Below are the code and all the weights of a small trained network. Each question names an input and a class and asks about switching units off, where a switched-off unit gives its printed mean instead of its output.

import numpy as np


def w(rows, s, z=0):
    codes = np.array(rows[::2]) - 128.0
    scale = np.full(codes.shape[1], s)
    scale[-1] = z or s
    return codes * scale


def norm(h):
    return h / np.sqrt((h * h).mean(-1, keepdims=True) + 1e-5)


def f(y):
    return np.maximum(y, 0)


def log_softmax(a):
    a = a - a.max(-1, keepdims=True)
    return a - np.log(np.exp(a).sum(-1, keepdims=True))


def net(x, mask):
    res = np.array(x, float).reshape(1, 8) / 4 @ E
    u = 0
    for l in range(2):
        y = f(norm(res) @ A[l][:, :-1].T + A[l][:, -1])
        res = res + np.where(mask[u : u + 15], y, B[l][:, -1]) @ B[l][:, :-1]
        u += 15
    return log_softmax(norm(res)[-1] @ U[:, :-1].T + U[:, -1])


A, B = {}, {}
E = w([
[188,158,115,70,142,117,53,161,149],'x0',
[133,132,130,131,129,130,130,125,130],'x1',
[104,5,193,104,245,222,92,153,145],'x2',
[133,29,7,143,115,70,142,206,173],'x3',
[146,129,182,192,182,50,123,194,63],'x4',
[255,80,148,95,99,136,198,114,49],'x5',
[131,129,127,131,127,129,127,128,128],'x6',
[123,149,153,130,68,207,142,231,133],'x7',
],0.0075)
A[0] = w([
[42,176,128,188,107,115,59,131,194,1],'0.n1',
[169,62,85,127,138,127,168,145,149,164],'0.n2',
[125,128,183,205,158,56,89,210,19,46],'0.n3',
[199,176,114,17,103,97,2,196,146,63],'0.n4',
[142,143,206,150,112,179,89,90,133,153],'0.n5',
[78,102,133,132,124,64,130,169,214,116],'0.n6',
[118,87,154,162,156,133,181,122,132,88],'0.n7',
[96,97,162,132,155,132,104,123,130,134],'0.n8',
[190,183,131,8,205,88,47,184,127,41],'0.n9',
[42,100,144,204,118,138,241,111,104,17],'0.n10',
[188,115,142,115,127,131,172,143,115,40],'0.n11',
[152,250,51,178,58,96,151,124,100,55],'0.n12',
[246,152,122,132,107,111,175,109,147,130],'0.n13',
[151,194,138,141,64,211,118,252,132,37],'0.n14',
[58,92,154,126,124,116,200,106,82,153],'0.n15',
],0.0083,0.0084)
B[0] = w([
[14,139,85,82,182,120,5,187,99,167],'0.n1',
[140,226,114,66,132,137,76,151,105,253],'0.n2',
[210,182,89,128,182,127,222,117,255,213],'0.n3',
[106,112,121,244,85,208,165,61,131,214],'0.n4',
[143,208,82,33,159,144,111,162,115,241],'0.n5',
[153,169,104,84,139,137,79,160,65,209],'0.n6',
[150,133,150,150,58,90,91,123,144,162],'0.n7',
[167,156,134,118,104,93,100,163,142,203],'0.n8',
[150,123,93,237,83,210,107,66,121,191],'0.n9',
[165,128,98,249,78,247,62,83,135,165],'0.n10',
[113,108,116,119,103,128,114,162,77,142],'0.n11',
[86,45,251,112,67,41,91,127,186,229],'0.n12',
[60,121,142,125,125,120,80,144,74,223],'0.n13',
[34,106,115,141,159,125,207,125,90,188],'0.n14',
[162,165,102,164,109,180,40,117,132,221],'0.n15',
],0.0082,0.0051)
A[1] = w([
[146,19,10,141,100,92,111,189,140,50],'1.n1',
[98,140,108,130,129,89,40,97,137,81],'1.n2',
[138,42,195,102,196,186,104,135,158,106],'1.n3',
[124,42,151,131,177,165,113,164,152,76],'1.n4',
[98,106,137,25,127,104,87,153,85,169],'1.n5',
[196,143,111,65,97,128,190,106,169,138],'1.n6',
[102,176,160,222,185,94,121,184,140,109],'1.n7',
[183,169,82,122,138,186,69,138,112,169],'1.n8',
[187,53,139,98,102,141,149,127,33,2],'1.n9',
[172,94,79,114,170,57,93,56,143,60],'1.n10',
[87,124,142,121,108,166,190,232,146,63],'1.n11',
[121,68,105,191,83,152,141,111,118,151],'1.n12',
[66,108,92,79,74,189,130,75,172,78],'1.n13',
[127,159,156,114,178,106,104,52,105,74],'1.n14',
[218,114,139,121,70,121,211,100,72,103],'1.n15',
],0.012,0.0049)
B[1] = w([
[141,243,188,87,113,179,127,90,121,181],'1.n1',
[127,70,149,131,132,162,132,154,99,189],'1.n2',
[81,148,118,129,21,63,130,98,189,173],'1.n3',
[118,138,138,126,92,81,114,72,134,152],'1.n4',
[164,122,155,160,158,83,144,159,80,191],'1.n5',
[103,147,124,152,194,95,102,136,159,150],'1.n6',
[199,70,107,88,148,136,117,104,145,178],'1.n7',
[107,128,120,176,101,74,152,134,81,246],'1.n8',
[73,103,96,124,189,151,37,183,166,148],'1.n9',
[63,90,151,133,121,203,215,130,143,160],'1.n10',
[91,64,125,113,165,139,187,49,85,160],'1.n11',
[101,145,183,183,162,141,114,91,119,158],'1.n12',
[251,91,111,141,191,95,147,152,166,188],'1.n13',
[116,139,97,107,93,171,181,173,116,163],'1.n14',
[102,97,83,114,150,149,70,145,197,161],'1.n15',
],0.012,0.013)
U = w([
[95,101,177,114,7,24,111,105,193,103],'0',
[138,114,136,166,135,120,140,135,107,252],'1',
[149,133,104,224,79,233,80,71,162,102],'2',
[74,89,83,94,189,129,36,183,135,93],'3',
[244,101,94,125,170,102,181,135,193,84],'4',
[143,245,153,43,108,175,148,133,69,92],'5',
[50,48,129,126,139,179,239,103,92,79],'6',
[148,100,142,173,127,98,142,135,96,178],'7',
],0.013,0.014)

Each question gives the input, the list of numbers given to net, and the class t.
The units are the neurons (one row each of A and B). Each row of codes is followed by its name. A weight is (code - 128) times the scale printed after its matrix; where a second scale follows, it is the last column's (A, B and U).
mask holds one flag per neuron, layer by layer. A switched-off neuron (its flag False) gives its mean, the last column of its row in B, instead of its output. The means were averaged over made-up inputs and are rounded, as every weight is.
A unit's drop is (log p(t) with every unit on - log p(t) with that unit switched off) / (log p(t) with every unit on - log p(t) with every unit switched off).
The circuit of an input: a set's keep is (log p(t) with only the set's units on - log p(t) with every unit switched off) / (log p(t) with every unit on - log p(t) with every unit switched off). Starting from the 12 units with the biggest drops (on a tie, the unit counted first), units are removed one at a time, each time the one whose removal leaves the highest keep (on an exact tie, the one counted first), for as long as the keep stays at least 0.8.
units of the circuit, in order: the units of the circuit, biggest drop first
unit that matters most: the unit with the biggest drop
top k neurons: the k neurons with the biggest drops, biggest first
top k neurons in layer l: the k neurons of layer l with the biggest drops, biggest first
input [1,4,8,4,3,-6,-6,0], class 0: top neuron : [1.n3]
input [-8,5,-7,-8,4,-7,-7,8], class 2: top 3 neurons : [0.n10 1.n8 1.n5]
input [-6,2,5,5,8,-5,8,-6], class 4: top 2 neurons : [1.n7 0.n3]
input [5,-2,-5,0,2,-7,3,-5], class 3: top 2 neurons in layer 1 : [1.n8 1.n3]
input [-8,-2,3,-4,4,0,-2,4], class 2: top 2 neurons : [0.n10 1.n5]
input [5,-7,4,1,5,-5,-8,8], class 6: units of the circuit, in order : [1.n11 0.n14]
input [7,0,-4,-3,2,-6,3,7], class 2: top 4 neurons : [0.n4 0.n9 1.n8 1.n5]
input [-8,-2,7,-2,7,6,4,-3], class 2: units of the circuit, in order : [0.n10 0.n15 1.n5]
input [8,4,3,2,8,-5,6,2], class 2: top 2 neurons in layer 0 : [0.n9 0.n4]
input [6,6,-8,-7,-8,-3,-3,-2], class 0: top 2 neurons : [0.n12 1.n1]
input [-6,-5,5,6,1,6,-3,-6], class 2: units of the circuit, in order : [1.n1 1.n9 0.n15]
input [-4,3,-4,0,6,3,3,-7], class 6: top 3 neurons : [1.n10 1.n13 0.n13]
input [-4,7,6,-3,-1,8,1,7], class 3: top 2 neurons : [1.n9 1.n15]
input [5,-5,-5,4,-1,-8,-5,1], class 3: units of the circuit, in order : [0.n1]
input [6,0,-3,3,-4,-4,-4,-3], class 2: top 2 neurons : [0.n4 1.n5]
input [3,1,-5,3,-1,4,-4,7], class 6: units of the circuit, in order : [0.n14 1.n11]
input [5,0,-4,-6,-4,-8,-3,-5], class 3: top 2 neurons : [0.n1 1.n1]
input [5,-4,7,4,-4,7,-5,2], class 0: top 2 neurons in layer 1 : [1.n3 1.n4]
input [-4,-3,7,-6,-1,8,5,-1], class 3: top 2 neurons : [1.n9 0.n12]
input [6,5,-5,-5,6,5,0,-1], class 2: unit that matters most : 0.n9
input [-6,3,4,5,-4,8,-3,-2], class 3: top 2 neurons : [1.n9 0.n2]
input [-3,-2,0,-1,3,-5,-5,4], class 3: top 2 neurons : [0.n1 1.n7]
input [-6,3,5,-5,8,-2,-1,7], class 4: units of the circuit, in order : [0.n3 1.n7]
input [-7,2,-2,-3,-1,-7,4,-8], class 6: top 2 neurons in layer 1 : [1.n2 1.n14]
input [-7,-2,5,2,-5,0,-1,4], class 2: top 2 neurons in layer 1 : [1.n5 1.n12]
input [-8,-1,6,-1,2,-6,-3,8], class 2: top 2 neurons in layer 0 : [0.n10 0.n15]
